Below is a small trained network, with its code and all its weights. Each question gives an input and a class and asks what happens when units are switched off, that is, made to give their printed mean instead of their output.

import numpy as np


def w(rows, s, z=0):
    codes = np.array(rows[::2]) - 128.0
    scale = np.full(codes.shape[1], s)
    scale[-1] = z or s
    return codes * scale


def norm(h):
    return h / np.sqrt((h * h).mean(-1, keepdims=True) + 1e-5)


def f(y):
    return np.maximum(y, 0)


def log_softmax(a):
    a = a - a.max(-1, keepdims=True)
    return a - np.log(np.exp(a).sum(-1, keepdims=True))


def net(x, mask):
    res = np.array(x, float).reshape(1, 4) / 4 @ E
    u = 0
    for l in range(3):
        y = f(norm(res) @ A[l][:, :-1].T + A[l][:, -1])
        res = res + np.where(mask[u : u + 7], y, B[l][:, -1]) @ B[l][:, :-1]
        u += 7
    return log_softmax(norm(res)[-1] @ U[:, :-1].T + U[:, -1])


A, B = {}, {}
E = w([
[237,155,169,66,180,105,113],'x0',
[223,152,75,153,22,67,132],'x1',
[122,52,82,54,108,3,213],'x2',
[81,143,48,75,79,198,231],'x3',
],0.0065)
A[0] = w([
[159,152,233,135,254,102,118,28],'L0N1',
[84,76,90,91,137,110,197,18],'L0N2',
[174,147,43,26,94,82,132,4],'L0N3',
[127,143,155,161,78,74,118,100],'L0N4',
[165,113,114,80,79,126,164,16],'L0N5',
[131,58,99,115,33,156,122,168],'L0N6',
[49,185,110,170,183,193,66,70],'L0N7',
],0.0098,0.004)
B[0] = w([
[125,60,165,3,124,120,96,254],'L0N1',
[81,107,127,170,118,74,161,221],'L0N2',
[181,155,103,118,141,136,160,227],'L0N3',
[129,148,84,159,134,112,67,171],'L0N4',
[154,123,80,125,194,151,138,178],'L0N5',
[151,169,190,114,156,93,139,226],'L0N6',
[173,160,86,137,138,184,155,254],'L0N7',
],0.011,0.0058)
A[1] = w([
[178,112,122,201,159,23,120,62],'L1N1',
[129,125,115,175,129,80,2,80],'L1N2',
[101,153,83,105,109,89,130,159],'L1N3',
[90,162,123,135,133,188,129,107],'L1N4',
[111,181,155,141,171,232,111,3],'L1N5',
[113,45,160,134,131,127,74,129],'L1N6',
[9,99,130,159,119,63,245,32],'L1N7',
],0.01,0.004)
B[1] = w([
[93,92,56,99,78,171,176,208],'L1N1',
[16,148,61,64,4,100,113,174],'L1N2',
[110,196,157,154,186,149,168,185],'L1N3',
[115,77,166,164,145,151,79,183],'L1N4',
[39,48,134,171,85,188,113,212],'L1N5',
[148,157,89,55,151,65,132,181],'L1N6',
[12,123,185,162,255,101,166,254],'L1N7',
],0.0077,0.0064)
A[2] = w([
[114,148,86,191,2,121,132,91],'L2N1',
[134,115,250,27,137,89,34,131],'L2N2',
[231,158,99,176,148,47,228,78],'L2N3',
[182,90,75,127,195,4,122,99],'L2N4',
[101,201,204,119,66,156,25,93],'L2N5',
[203,83,122,72,113,156,224,70],'L2N6',
[92,57,130,132,111,232,103,1],'L2N7',
],0.0074,0.0054)
B[2] = w([
[178,127,185,144,118,7,130,177],'L2N1',
[184,21,106,169,169,115,33,254],'L2N2',
[136,195,117,100,143,238,91,210],'L2N3',
[165,140,168,134,121,195,123,209],'L2N4',
[126,118,150,157,215,111,184,179],'L2N5',
[164,164,77,131,126,101,191,186],'L2N6',
[86,134,134,148,26,202,126,188],'L2N7',
],0.011,0.0056)
U = w([
[57,93,152,163,60,229,95,175],'0',
[200,221,80,79,119,127,197,103],'1',
[114,160,110,107,30,22,107,127],'2',
[21,139,156,119,189,101,191,166],'3',
[148,169,203,253,79,110,122,2],'4',
[172,39,135,58,158,107,43,160],'5',
],0.018,0.006)

Each question gives the input, the list of numbers given to net, and the class t.
The units are the neurons (one row each of A and B). Each row of codes is followed by its name. A weight is (code - 128) times the scale printed after its matrix; where a second scale follows, it is the last column's (A, B and U).
mask holds one flag per neuron, layer by layer. A switched-off neuron (its flag False) gives its mean, the last column of its row in B, instead of its output. The means were averaged over made-up inputs and are rounded, as every weight is.
A unit's drop is (log p(t) with every unit on - log p(t) with that unit switched off) / (log p(t) with every unit on - log p(t) with every unit switched off).
The circuit of an input: a set's keep is (log p(t) with only the set's units on - log p(t) with every unit switched off) / (log p(t) with every unit on - log p(t) with every unit switched off). Starting from the 12 units with the biggest drops (on a tie, the unit counted first), units are removed one at a time, each time the one whose removal leaves the highest keep (on an exact tie, the one counted first), for as long as the keep stays at least 0.8.
circuit, biggest first: the units of the circuit, biggest drop first
k most important neurons: the k neurons with the biggest drops, biggest first
k most important neurons of layer l: the k neurons of layer l with the biggest drops, biggest first
drop of u: that unit's drop, to one decimal
input [-6,6,-4,0], class 4: 2 most important neurons of layer 0 : [L0N1; L0N2]
input [-1,8,0,-4], class 2: circuit, biggest first : [L1N2]
input [-8,5,-6,7], class 4: 2 most important neurons of layer 1 : [L1N7; L1N1]
input [-8,4,6,-6], class 2: circuit, biggest first : [L0N4; L1N2]
input [7,6,-8,6], class 4: circuit, biggest first : [L0N1; L1N5; L0N7; L2N3]
input [-8,7,2,3], class 3: 2 most important neurons : [L1N7; L0N7]
input [4,4,-7,1], class 0: 2 most important neurons : [L1N5; L0N2]
input [-4,6,-6,-2], class 4: 4 most important neurons : [L0N1; L2N5; L0N2; L0N7]
input [1,-5,-1,1], class 0: 2 most important neurons of layer 2 : [L2N7; L2N1]
input [7,0,-6,4], class 0: 3 most important neurons : [L1N5; L2N7; L0N6]
input [-2,-8,-7,-7], class 5: 2 most important neurons of layer 1 : [L1N6; L1N1]
input [3,0,4,4], class 1: 2 most important neurons : [L0N3; L0N5]
input [-2,1,-1,2], class 4: 2 most important neurons of layer 0 : [L0N1; L0N3]
input [-8,7,-8,-3], class 4: circuit, biggest first : [L2N1]
input [-6,6,-3,7], class 1: 2 most important neurons : [L0N2; L1N5]
input [-4,4,-5,-2], class 4: 2 most important neurons : [L2N1; L0N7]
input [1,-8,6,-3], class 5: 2 most important neurons : [L0N1; L2N2]
input [-6,5,1,8], class 3: drop of L0N4 : 0.0
input [6,7,7,-7], class 1: drop of L1N1 : 0.1
input [1,5,2,-7], class 2: drop of L1N2 : 0.5
input [-3,8,2,-5], class 2: most important neuron : [L1N2]
